Below is a small trained network, with its code and all its weights. Each question gives an input and a target symbol and asks what happens when units are switched off, that is, made to give their printed mean instead of their output.

import numpy as np


def w(rows, s, z=0):
    codes = np.array(rows[::2]) - 128.0
    scale = np.full(codes.shape[1], s)
    scale[-1] = z or s
    return codes * scale


def f(y):
    return y / 2 * (1 + np.tanh(0.7978845608 * (y + 0.044715 * y**3)))


def softmax(a):
    e = np.exp(a - a.max(-1, keepdims=True))
    return e / e.sum(-1, keepdims=True)


def log_softmax(a):
    a = a - a.max(-1, keepdims=True)
    return a - np.log(np.exp(a).sum(-1, keepdims=True))


def net(x, mask):
    ids = ['εηθλμπφψω'.index(c) for c in x.split()]
    T = len(ids)
    res = E[ids] + P[:T]
    u = 0
    for l in range(2):
        q, k, v = (res @ M[l].T for M in (Q, K, V))
        z = softmax(np.where(np.tri(T) > 0, q @ k.T / 4**0.5, -1e9)) @ v
        res = res + np.where(mask[u], z, O[l][:, -1]) @ O[l][:, :-1]
        u += 1
        y = f(res @ A[l][:, :-1].T + A[l][:, -1])
        res = res + np.where(mask[u : u + 4], y, B[l][:, -1]) @ B[l][:, :-1]
        u += 4
    return log_softmax(res[-1] @ U[:, :-1].T + U[:, -1])


Q, K, V, O, A, B = {}, {}, {}, {}, {}, {}
E = w([
[135,217,179,82,170],'ε',
[202,177,124,97,236],'η',
[96,117,166,77,104],'θ',
[165,149,80,12,129],'λ',
[98,89,175,198,194],'μ',
[117,102,195,24,180],'π',
[176,204,27,106,109],'φ',
[189,76,103,128,112],'ψ',
[113,209,219,177,5],'ω',
],0.012)
P = w([
[1,142,79,116,196],'0',
[88,168,106,134,158],'1',
[118,179,116,130,123],'2',
[144,189,115,126,106],'3',
[165,187,131,130,81],'4',
[147,180,109,122,80],'5',
],0.0061)
Q[0] = w([
[63,99,71,154,97],'L0H1',
[143,137,23,111,132],'L0H1',
[73,8,141,181,103],'L0H1',
[99,244,81,96,148],'L0H1',
],0.012)
K[0] = w([
[161,110,65,44,164],'L0H1',
[186,84,188,101,172],'L0H1',
[65,104,22,113,206],'L0H1',
[244,186,190,121,72],'L0H1',
],0.011)
V[0] = w([
[27,35,159,136,1],'L0H1',
[157,201,159,195,98],'L0H1',
[102,226,41,119,36],'L0H1',
[117,46,80,241,99],'L0H1',
],0.0057)
O[0] = w([
[108,89,137,133,44,6],'L0H1',
[153,193,144,206,148,151],'L0H1',
[2,95,58,175,95,219],'L0H1',
[161,104,88,147,108,3],'L0H1',
],0.0075,0.0041)
A[0] = w([
[24,46,176,185,215,240],'L0N1',
[172,132,167,113,104,2],'L0N2',
[108,135,99,143,215,78],'L0N3',
[119,3,181,64,247,137],'L0N4',
],0.0071,0.0065)
B[0] = w([
[202,179,145,156,32,252],'L0N1',
[114,105,121,204,251,91],'L0N2',
[147,183,124,163,197,163],'L0N3',
[187,105,215,93,171,201],'L0N4',
],0.012,0.004)
Q[1] = w([
[161,186,98,61,2],'L1H1',
[90,43,172,69,180],'L1H1',
[168,169,137,115,64],'L1H1',
[190,155,67,145,124],'L1H1',
],0.0096)
K[1] = w([
[20,165,78,193,12],'L1H1',
[138,14,101,2,130],'L1H1',
[57,130,125,185,73],'L1H1',
[146,178,68,237,98],'L1H1',
],0.008)
V[1] = w([
[198,181,35,1,82],'L1H1',
[103,140,164,75,112],'L1H1',
[209,63,183,254,207],'L1H1',
[236,142,136,133,193],'L1H1',
],0.007)
O[1] = w([
[74,2,138,167,167,253],'L1H1',
[93,189,134,182,152,146],'L1H1',
[168,165,54,78,50,30],'L1H1',
[70,76,85,160,103,172],'L1H1',
],0.0075,0.0055)
A[1] = w([
[222,1,145,155,238,68],'L1N1',
[165,141,47,193,127,107],'L1N2',
[219,142,194,225,71,16],'L1N3',
[72,143,187,91,202,2],'L1N4',
],0.0074,0.0035)
B[1] = w([
[217,93,80,123,184,254],'L1N1',
[63,5,151,203,143,171],'L1N2',
[72,136,2,50,114,248],'L1N3',
[129,215,73,2,22,191],'L1N4',
],0.0067,0.0036)
U = w([
[98,254,142,123,138,147],'ε',
[199,201,79,154,182,130],'η',
[71,94,210,169,73,255],'θ',
[39,117,58,16,146,122],'λ',
[128,122,23,102,62,119],'μ',
[167,114,172,99,120,106],'π',
[23,97,66,182,139,205],'φ',
[167,31,126,197,70,222],'ψ',
[111,148,112,126,119,19],'ω',
],0.0085,0.0046)

Each question gives the input, a string of symbols that net reads in full, and the target symbol t.
The units are the heads (4 rows each of Q, K, V and O) and the neurons (one row each of A and B). Each row of codes is followed by its name. A weight is (code - 128) times the scale printed after its matrix; where a second scale follows, it is the last column's (O, A, B and U).
mask holds one flag per unit, layer by layer, with each layer's heads first. A switched-off unit (its flag False) gives its mean, the last column of its rows in O or B, instead of its output. The means were averaged over made-up inputs and are rounded, as every weight is.
A unit's drop is (log p(t) with every unit on - log p(t) with that unit switched off) / (log p(t) with every unit on - log p(t) with every unit switched off).
The circuit of an input: a set's keep is (log p(t) with only the set's units on - log p(t) with every unit switched off) / (log p(t) with every unit on - log p(t) with every unit switched off). Starting from all 10 units, units are removed one at a time, each time the one whose removal leaves the highest keep (on an exact tie, the one counted first), for as long as the keep stays at least 0.8.
circuit, biggest first: the units of the circuit, biggest drop first
top k neurons: the k neurons with the biggest drops, biggest first
k most important neurons of layer l: the k neurons of layer l with the biggest drops, biggest first
drop of u: that unit's drop, to one decimal
input μ ω η μ, target η: circuit, biggest first -> [L0H1; L1H1]
input ω λ μ, target ε: most important neuron of layer 0 -> [L0N1]
input φ π ω λ, target ε: circuit, biggest first -> [L1H1; L0H1]
input η ε θ π, target π: circuit, biggest first -> [L0N4; L0H1]
input η ε φ, target φ: circuit, biggest first -> [L1H1; L0N4]
input ψ λ μ ω φ θ, target ε: top 2 neurons -> [L0N1; L1N2]
input μ μ λ φ, target φ: circuit, biggest first -> [L0N4; L1H1]
input φ θ λ ω μ π, target ε: circuit, biggest first -> [L1H1; L0H1; L0N1]
input η η φ η, target φ: top 3 neurons -> [L1N2; L0N3; L0N1]
input ω φ λ π η, target ε: circuit, biggest first -> [L1H1; L0H1; L1N1]
input φ φ ω μ, target ε: top 3 neurons -> [L0N1; L0N4; L1N1]
input ω μ λ, target ε: drop of L0H1 -> 0.2
input ω λ ψ φ, target ε: drop of L1H1 -> 2.2
input ω λ φ, target ε: drop of L1H1 -> 2.5
input φ φ φ ω λ η, target ε: drop of L1H1 -> 1.6
